Here is a tiny trained network, its code and every weight. The questions are about switching its units off for an input and a target symbol, where a switched-off unit gives its printed mean instead of its output.

import numpy as np


def w(rows, s, z=0):
    codes = np.array(rows[::2]) - 128.0
    scale = np.full(codes.shape[1], s)
    scale[-1] = z or s
    return codes * scale


def norm(h):
    return h / np.sqrt((h * h).mean(-1, keepdims=True) + 1e-5)


def f(y):
    return np.maximum(y, 0)


def softmax(a):
    e = np.exp(a - a.max(-1, keepdims=True))
    return e / e.sum(-1, keepdims=True)


def log_softmax(a):
    a = a - a.max(-1, keepdims=True)
    return a - np.log(np.exp(a).sum(-1, keepdims=True))


def net(x, mask):
    ids = ['αγδεζητφψ'.index(c) for c in x.split()]
    T = len(ids)
    res = E[ids] + P[:T]
    u = 0
    for l in range(2):
        r = norm(res)
        for j in range(2):
            rows = slice(2 * j, 2 * j + 2)
            q, k, v = (r @ M[l][rows].T for M in (Q, K, V))
            z = softmax(np.where(np.tri(T) > 0, q @ k.T / 2**0.5, -1e9)) @ v
            o = O[l][rows]
            res = res + np.where(mask[u + j], z, o[:, -1]) @ o[:, :-1]
        u += 2
        y = f(norm(res) @ A[l][:, :-1].T + A[l][:, -1])
        res = res + np.where(mask[u : u + 4], y, B[l][:, -1]) @ B[l][:, :-1]
        u += 4
    return log_softmax(norm(res)[-1] @ U[:, :-1].T + U[:, -1])


Q, K, V, O, A, B = {}, {}, {}, {}, {}, {}
E = w([
[160,183,143,148,78],'α',
[136,111,127,122,167],'γ',
[126,133,140,164,131],'δ',
[92,127,149,165,161],'ε',
[111,109,142,146,122],'ζ',
[101,117,137,171,107],'η',
[95,102,99,70,50],'τ',
[32,8,105,101,190],'φ',
[123,104,102,152,122],'ψ',
],0.015)
P = w([
[92,219,122,49,38],'0',
[91,73,131,4,132],'1',
[51,144,168,237,45],'2',
[120,233,55,80,194],'3',
[139,59,108,52,174],'4',
[120,71,134,254,85],'5',
],0.0077)
Q[0] = w([
[203,133,197,49,147],'L0H0',
[81,253,71,82,188],'L0H0',
[114,218,26,120,136],'L0H1',
[219,49,160,138,146],'L0H1',
],0.014)
K[0] = w([
[197,93,252,115,148],'L0H0',
[63,208,196,82,67],'L0H0',
[86,226,125,86,129],'L0H1',
[172,79,106,158,184],'L0H1',
],0.013)
V[0] = w([
[168,103,2,153,63],'L0H0',
[146,187,239,115,118],'L0H0',
[87,104,135,197,80],'L0H1',
[164,86,180,175,109],'L0H1',
],0.0084)
O[0] = w([
[33,161,63,111,98,135],'L0H0',
[199,17,102,189,88,89],'L0H0',
[116,161,52,254,52,251],'L0H1',
[90,197,202,216,17,37],'L0H1',
],0.0059,0.0023)
A[0] = w([
[185,113,174,248,123,2],'L0N0',
[86,20,85,156,178,138],'L0N1',
[145,244,113,152,110,130],'L0N2',
[254,120,189,130,153,45],'L0N3',
],0.0097,0.0043)
B[0] = w([
[165,86,196,68,208,202],'L0N0',
[120,235,174,200,204,255],'L0N1',
[32,79,137,194,232,214],'L0N2',
[253,171,186,187,33,179],'L0N3',
],0.0083,0.0043)
Q[1] = w([
[190,215,231,71,89],'L1H0',
[18,111,255,79,127],'L1H0',
[36,145,23,169,116],'L1H1',
[36,154,231,97,172],'L1H1',
],0.0094)
K[1] = w([
[179,173,223,110,157],'L1H0',
[97,211,107,81,184],'L1H0',
[29,85,124,133,157],'L1H1',
[102,250,117,100,151],'L1H1',
],0.016)
V[1] = w([
[99,251,187,121,70],'L1H0',
[102,94,152,254,179],'L1H0',
[137,107,111,132,53],'L1H1',
[174,213,88,108,123],'L1H1',
],0.0086)
O[1] = w([
[199,224,159,82,2,160],'L1H0',
[50,85,198,95,82,251],'L1H0',
[87,97,96,174,160,13],'L1H1',
[144,102,60,34,148,46],'L1H1',
],0.0088,0.0023)
A[1] = w([
[129,66,171,196,71,3],'L1N0',
[105,77,108,120,173,36],'L1N1',
[60,107,65,129,155,156],'L1N2',
[164,73,73,164,2,63],'L1N3',
],0.015,0.0059)
B[1] = w([
[186,165,114,42,167,214],'L1N0',
[34,4,81,206,147,156],'L1N1',
[191,91,141,85,9,253],'L1N2',
[129,158,129,245,249,205],'L1N3',
],0.012,0.0054)
U = w([
[99,203,20,71,135,163],'α',
[154,57,72,79,59,164],'γ',
[60,15,106,111,165,255],'δ',
[163,64,114,58,205,139],'ε',
[235,82,198,120,102,81],'ζ',
[81,138,181,56,140,117],'η',
[150,126,82,225,167,162],'τ',
[9,188,156,141,181,72],'φ',
[38,159,141,173,2,23],'ψ',
],0.011,0.0042)

Each question gives the input, a string of symbols that net reads in full, and the target symbol t.
The units are the heads (2 rows each of Q, K, V and O) and the neurons (one row each of A and B). Each row of codes is followed by its name. A weight is (code - 128) times the scale printed after its matrix; where a second scale follows, it is the last column's (O, A, B and U).
mask holds one flag per unit, layer by layer, with each layer's heads first. A switched-off unit (its flag False) gives its mean, the last column of its rows in O or B, instead of its output. The means were averaged over made-up inputs and are rounded, as every weight is.
A unit's drop is (log p(t) with every unit on - log p(t) with that unit switched off) / (log p(t) with every unit on - log p(t) with every unit switched off).
The circuit of an input: a set's keep is (log p(t) with only the set's units on - log p(t) with every unit switched off) / (log p(t) with every unit on - log p(t) with every unit switched off). Starting from all 12 units, units are removed one at a time, each time the one whose removal leaves the highest keep (on an exact tie, the one counted first), for as long as the keep stays at least 0.8.
units of the circuit, in order: the units of the circuit, biggest drop first
most important unit: the unit with the biggest drop
k most important neurons: the k neurons with the biggest drops, biggest first
k most important neurons of layer l: the k neurons of layer l with the biggest drops, biggest first
heads that matter: for each layer, one digit per head in row order, 1 if its drop is at least 0.15 and else 0, layers parted by /
input η η η ζ η ε, target η: units of the circuit, in order => L1H0; L1N0
input γ τ τ δ, target ε: most important unit => L0H1
input η ζ τ ζ, target ψ: heads that matter => 01 / 00
input δ ζ τ τ, target δ: units of the circuit, in order => L0H0; L0N1; L0H1; L1H0
input ψ τ α ψ τ δ, target ψ: units of the circuit, in order => L0H0; L1N3
input ε δ δ δ, target ζ: units of the circuit, in order => L0H0; L0N3
input δ δ δ τ, target δ: heads that matter => 11 / 10
input ζ δ τ ψ α, target τ: 3 most important neurons of layer 1 => L1N3; L1N2; L1N0
input δ δ δ τ ζ, target η: heads that matter => 10 / 00
input τ ε δ η, target α: units of the circuit, in order => L0H1; L0H0; L1N3
input η η ψ η δ γ, target η: units of the circuit, in order => L1H0; L1N0
input ε ψ α δ φ δ, target φ: units of the circuit, in order => L1N2; L0H0
input η γ ζ τ, target ψ: heads that matter => 11 / 11
input ζ η η α, target τ: most important unit => L0H0
input τ τ ζ, target τ: units of the circuit, in order => L1H0; L0N1
input α η δ, target η: 2 most important neurons of layer 1 => L1N0; L1N2
input τ δ η, target τ: heads that matter => 10 / 10
input δ δ α, target δ: 3 most important neurons => L0N2; L0N3; L0N1
input φ ε ζ, target φ: 3 most important neurons => L1N2; L0N2; L0N3
input γ τ φ, target φ: units of the circuit, in order => L0N1
